Below are the code and all the weights of a small trained network. Each question names an input and a target symbol and asks about switching units off, where a switched-off unit gives its printed mean instead of its output.

import numpy as np


def w(rows, s, z=0):
    codes = np.array(rows[::2]) - 128.0
    scale = np.full(codes.shape[1], s)
    scale[-1] = z or s
    return codes * scale


def norm(h):
    return h / np.sqrt((h * h).mean(-1, keepdims=True) + 1e-5)


def f(y):
    return np.maximum(y, 0)


def softmax(a):
    e = np.exp(a - a.max(-1, keepdims=True))
    return e / e.sum(-1, keepdims=True)


def log_softmax(a):
    a = a - a.max(-1, keepdims=True)
    return a - np.log(np.exp(a).sum(-1, keepdims=True))


def net(x, mask):
    ids = ['ΔΘΛΨαβεζμξσ'.index(c) for c in x.split()]
    T = len(ids)
    res = E[ids] + P[:T]
    u = 0
    for l in range(2):
        q, k, v = (norm(res) @ M[l].T for M in (Q, K, V))
        z = softmax(np.where(np.tri(T) > 0, q @ k.T / 2**0.5, -1e9)) @ v
        res = res + np.where(mask[u], z, O[l][:, -1]) @ O[l][:, :-1]
        u += 1
        y = f(norm(res) @ A[l][:, :-1].T + A[l][:, -1])
        res = res + np.where(mask[u : u + 16], y, B[l][:, -1]) @ B[l][:, :-1]
        u += 16
    return log_softmax(norm(res)[-1] @ U[:, :-1].T + U[:, -1])


Q, K, V, O, A, B = {}, {}, {}, {}, {}, {}
E = w([
[115,149,123,169,162],'Δ',
[77,124,150,111,63],'Θ',
[157,76,199,126,103],'Λ',
[64,148,165,125,109],'Ψ',
[52,190,132,118,163],'α',
[60,150,147,132,124],'β',
[138,213,159,142,223],'ε',
[46,149,161,148,108],'ζ',
[138,168,132,172,106],'μ',
[41,100,153,251,159],'ξ',
[152,143,138,60,165],'σ',
],0.026)
P = w([
[151,139,253,125,160],'0',
[77,183,208,100,143],'1',
[72,184,183,97,137],'2',
[174,107,176,151,156],'3',
[79,174,132,101,132],'4',
[87,166,120,115,122],'5',
[96,152,103,112,120],'6',
[108,148,94,129,116],'7',
[125,137,92,135,122],'8',
[147,118,88,132,118],'9',
[153,120,70,126,125],'10',
[155,103,47,116,122],'11',
],0.017)
Q[0] = w([
[174,120,53,127,251],'0.h1',
[166,98,141,57,102],'0.h1',
],0.025)
K[0] = w([
[152,108,1,85,109],'0.h1',
[103,62,171,18,179],'0.h1',
],0.028)
V[0] = w([
[77,176,3,145,235],'0.h1',
[128,120,112,123,132],'0.h1',
],0.0056)
O[0] = w([
[134,133,127,115,253,93],'0.h1',
[131,122,135,122,132,2],'0.h1',
],0.0056,0.00092)
A[0] = w([
[145,104,111,116,122,48],'0.n1',
[62,39,129,153,134,66],'0.n2',
[224,211,138,130,4,90],'0.n3',
[72,127,93,78,105,46],'0.n4',
[15,176,141,67,106,254],'0.n5',
[196,83,252,151,118,172],'0.n6',
[209,131,122,13,89,145],'0.n7',
[121,153,66,132,90,116],'0.n8',
[201,178,50,78,123,132],'0.n9',
[206,119,88,121,91,53],'0.n10',
[149,186,105,206,120,92],'0.n11',
[147,152,93,165,167,130],'0.n12',
[110,89,104,51,156,134],'0.n13',
[186,159,82,144,195,119],'0.n14',
[92,74,118,191,46,174],'0.n15',
[114,134,211,116,138,198],'0.n16',
],0.019,0.0034)
B[0] = w([
[119,133,126,144,123,129],'0.n1',
[122,138,157,202,185,154],'0.n2',
[15,99,117,21,185,213],'0.n3',
[190,105,184,148,94,150],'0.n4',
[150,198,199,57,172,249],'0.n5',
[144,175,229,64,115,179],'0.n6',
[251,132,133,91,198,148],'0.n7',
[152,169,122,101,139,164],'0.n8',
[151,138,51,146,161,161],'0.n9',
[139,146,50,147,127,142],'0.n10',
[59,112,122,53,205,220],'0.n11',
[146,193,106,86,158,182],'0.n12',
[187,106,182,97,203,138],'0.n13',
[162,254,110,113,164,185],'0.n14',
[200,237,99,136,209,191],'0.n15',
[109,119,188,123,81,194],'0.n16',
],0.031,0.016)
Q[1] = w([
[79,137,129,238,57],'1.h1',
[249,125,85,84,84],'1.h1',
],0.02)
K[1] = w([
[97,192,254,62,85],'1.h1',
[110,185,90,98,133],'1.h1',
],0.028)
V[1] = w([
[25,86,115,113,133],'1.h1',
[189,69,112,2,114],'1.h1',
],0.054)
O[1] = w([
[92,178,82,119,61,59],'1.h1',
[252,85,78,105,111,251],'1.h1',
],0.036,0.014)
A[1] = w([
[112,118,94,155,100,141],'1.n1',
[164,42,112,233,199,47],'1.n2',
[167,7,121,89,72,113],'1.n3',
[61,84,105,179,147,56],'1.n4',
[147,150,103,120,176,201],'1.n5',
[4,168,171,136,116,131],'1.n6',
[174,243,72,47,39,186],'1.n7',
[123,125,118,151,131,86],'1.n8',
[120,145,179,65,104,253],'1.n9',
[112,102,138,194,217,72],'1.n10',
[177,134,144,137,31,154],'1.n11',
[103,113,115,160,133,103],'1.n12',
[46,86,187,101,56,68],'1.n13',
[108,178,146,111,139,175],'1.n14',
[106,110,108,139,109,135],'1.n15',
[70,113,170,148,105,159],'1.n16',
],0.026,0.0035)
B[1] = w([
[103,135,96,110,150,128],'1.n1',
[127,66,192,57,244,143],'1.n2',
[151,102,151,224,169,146],'1.n3',
[158,188,109,50,165,134],'1.n4',
[124,149,133,63,120,201],'1.n5',
[12,97,150,167,232,170],'1.n6',
[185,175,87,187,253,252],'1.n7',
[128,163,146,129,130,128],'1.n8',
[153,163,123,205,114,208],'1.n9',
[193,94,188,68,67,161],'1.n10',
[159,89,89,190,78,144],'1.n11',
[112,165,130,101,142,130],'1.n12',
[216,150,142,213,133,136],'1.n13',
[146,172,143,164,95,190],'1.n14',
[109,134,111,123,150,128],'1.n15',
[162,169,108,134,190,142],'1.n16',
],0.046,0.025)
U = w([
[180,128,163,241,193,223],'Δ',
[121,183,89,63,214,115],'Θ',
[141,132,114,154,139,5],'Λ',
[134,150,114,135,103,106],'Ψ',
[138,158,120,130,108,64],'α',
[136,151,115,130,95,154],'β',
[145,222,157,60,75,45],'ε',
[147,192,142,112,100,29],'ζ',
[144,190,2,187,158,186],'μ',
[50,133,136,174,168,231],'ξ',
[157,27,117,113,180,183],'σ',
],0.0095,0.0028)

Each question gives the input, a string of symbols that net reads in full, and the target symbol t.
The units are the heads (2 rows each of Q, K, V and O) and the neurons (one row each of A and B). Each row of codes is followed by its name. A weight is (code - 128) times the scale printed after its matrix; where a second scale follows, it is the last column's (O, A, B and U).
mask holds one flag per unit, layer by layer, with each layer's heads first. A switched-off unit (its flag False) gives its mean, the last column of its rows in O or B, instead of its output. The means were averaged over made-up inputs and are rounded, as every weight is.
A unit's drop is (log p(t) with every unit on - log p(t) with that unit switched off) / (log p(t) with every unit on - log p(t) with every unit switched off).
The circuit of an input: a set's keep is (log p(t) with only the set's units on - log p(t) with every unit switched off) / (log p(t) with every unit on - log p(t) with every unit switched off). Starting from the 12 units with the biggest drops (on a tie, the unit counted first), units are removed one at a time, each time the one whose removal leaves the highest keep (on an exact tie, the one counted first), for as long as the keep stays at least 0.8.
circuit, biggest first: the units of the circuit, biggest drop first
unit that matters most: the unit with the biggest drop
top k neurons: the k neurons with the biggest drops, biggest first
top k neurons in layer l: the k neurons of layer l with the biggest drops, biggest first
drop of u: that unit's drop, to one decimal
input ε Δ Δ σ σ μ ε μ μ ξ Θ, target ξ: top 2 neurons	(0.n5 0.n2)
input Λ σ ζ μ, target σ: unit that matters most	0.n6
input σ Θ Θ μ α ξ ε Δ, target ξ: top 2 neurons	(0.n15 0.n6)
input μ μ ε Δ μ Ψ Δ ξ μ, target ξ: circuit, biggest first	(1.h1 0.n3 0.n2 1.n6)
input ξ μ μ Ψ σ Δ, target σ: top 2 neurons	(0.n7 0.n9)
input Λ Ψ Θ Ψ ξ Θ, target ξ: top 2 neurons	(1.n6 0.n2)
input σ μ μ ε ξ Λ, target ξ: top 2 neurons in layer 1	(1.n6 1.n7)
input Δ μ μ Δ μ μ σ ξ, target σ: top 2 neurons	(0.n7 0.n9)
input ζ σ ζ μ Ψ ζ ε Ψ ξ μ, target ξ: circuit, biggest first	(1.h1 0.n2 1.n6 0.n5)
input Δ ε μ Ψ Ψ Ψ β Λ ξ ε, target ξ: circuit, biggest first	(1.h1 1.n6 0.n2 0.n5)
input μ μ Ψ, target μ: top 2 neurons	(0.n3 1.n7)
input Δ Θ ε σ α, target σ: top 2 neurons	(0.n7 1.n7)
input ξ Δ ξ ζ α, target ξ: circuit, biggest first	(1.h1 1.n6 0.n2 0.n7)
input Ψ μ Δ ξ ε, target ξ: circuit, biggest first	(1.h1 0.n2 1.n6 0.n5)
input β ζ ξ β, target ξ: top 2 neurons in layer 1	(1.n6 1.n7)
input μ Δ μ μ μ ε, target μ: top 2 neurons	(0.n15 0.n3)
input ε ξ μ σ Δ ε, target σ: top neuron	(0.n7)
input μ μ Ψ μ μ μ μ μ σ μ, target σ: top 2 neurons in layer 0	(0.n3 0.n7)
input Δ β μ Ψ μ Θ α ξ, target ξ: top 3 neurons	(1.n6 0.n2 1.n7)
input σ μ β ε μ ε ε ξ Δ, target ξ: unit that matters most	1.h1
input ε ε ζ μ σ ε, target σ: top 3 neurons	(0.n6 0.n7 1.n7)
input μ ε ζ μ Δ, target μ: top 2 neurons	(0.n15 0.n3)
input μ μ Θ, target μ: top 2 neurons	(0.n3 1.n7)
input μ μ ξ Δ μ Δ σ ξ Θ σ Δ, target σ: top 2 neurons in layer 1	(1.n7 1.n2)
input Δ μ Δ, target μ: drop of 0.n15	0.3
